Each row has a name. Each question is about the rows just above it.

[ 94 135 158 116 144 122 113  75  97 125 149  74 107 121  55 116 135 166
 160 157 136 116 120  83  82 118  84 131  75 116 128 118  94 149 124 119
  74 115 137 138 101  57 124 129 123 130  90 125 120  75 124 160 169 161
 152 117  86 106 140  72 115 105] = Nol
[ 93 122 151  95 136 132 141 115  97 148 124  87 146  99  44 102 149 188
 138 121 127 111 107 103 123 146 124 114  65  49 144 116 131 175 154 122
  74  89 165  99 129  70 118 150 113 137 123 150 172  69 119 141 149 116
 157 101 112 109 117 109 108 124] = Gali
[ 55 127 170 144 152 129 117 101  82 184 111  62 137 113  68 116 114 145
 137 129 130 115  96 102 175 135 103 119 135 103 157 136 117 173 153  88
 132 156 139 145 141  79 156 154 103 137 111 138 113  65 136 158 142 144
 157 120 100 124 151  51 111  91] = rep
[ 94 135 158 116 144 122 113  75  97 125 149  74 107 121  55 116 135 166
 160 157 136 116 120  83  82 118  84 131  75 116 128 118  94 149 124 119
  74 115 137 138 101  57 124 129 123 130  90 125 126 103 123 194 138 161
 158 110 104 106  88  54 116  96] = movu
[110 117 138 113 145 123 152 133  98 127 168  99 139 114  62 127 128 205
 167  97 134 121 114 129 145 124 126 133  63  59 145 107 106 178 142 107
 105 125 186 142 119  95 120 121 103 152 177 172 135  77 141 178 181 103
 171 122 115 105 144  96 109 130] = katu
[ 94 135 158 116 144 122 113  75  97 125 149  74 107 121  55 116 135 166
 160 157 136 116 120  83  82 118  84 131  75 116 128 118  94 149 124 119
  74 115 137 138 101  57 124 129 123 130  90 125 126 103 123 194 138 161
 158 110 104 135 147  62  87 109] = Gasi
[134 127 184 109 104 116  80  93 119 133  90  83 119 103  75 125 133 131
 142 153 104 122  85  78 119 146 113 127  79  90 180 136  96 165 113 137
 126 143 162 101 128  40 110 166 132 173  72 117 128  96 136 148 141  94
 167 104 146 124 136  88  98 116] = regi
[117  87 158 105 124 149 108 104 121 117 114  96  75 116  60 100 140 121
 163 141 122 105 117 116 113 169 106 117  68  72 158 125  91 151  98 156
 117 128 180 131 127  70 128 126 140 148 137 147 129  59 117 175 141  84
 169  84 162 107  90  88 110 129] = rus
[131 116 181 112 137 128 125 128 114 140 135 100  79 130  79 122 113 146
 166 138 107 107 117 120 115 131  99 127  99  97 160 156 106 187 123 132
 162 140 196 169 133  91 132 130 140 157 155 139  92 105 166 181 169 100
 163  62 165  84 123  58  90 135] = muku
[ 92 104 166 126 162 121  94 145  74 148 176 112  73  74  82 117 112 139
 145 153 127 121 109 128 102  97 100 115  90  82 143 145  73 157 146 111
 122 133 186 188  93  64 120 105 138 127 124 126 144  92 150 179 118 105
 133  99 139 137 143  78 103 120] = mokid
Does one of the named rows hold [124  87 146  99] side by side, in this order? => yes
Does one of the named rows hold [ 74 107 121] side by side, in this order? => yes

[ 92 136 158 158] -> porop
[125 136 181 169] -> ses
[119 138 159 177] -> nodek
[122 136 158 145] -> Kisu
[106 136 181 169] -> Subo
[138 133 159  63] -> popum
[122 136 114 145] -> Med
[125 136 181 205] -> ridu
[122 143 151 145] -> Bola
[146 136 151 125] -> Tilu
[145 133 157 183] -> Fisiv
[123 141 162  58] -> Zamef
Does one of the named rows hold [ 92 136 158 158] side by side, in this order? => yes
Is [145 133 157 183] printed in one of the named rows, side by side and in this order? => yes
Among the named rows, does one hold [ 58 162] next to each other, in this order? => no
Among the named rows, does one hold [158 158] next to each other, in this order? => yes
Among the named rows, does one hold [159 177] next to each other, in this order? => yes

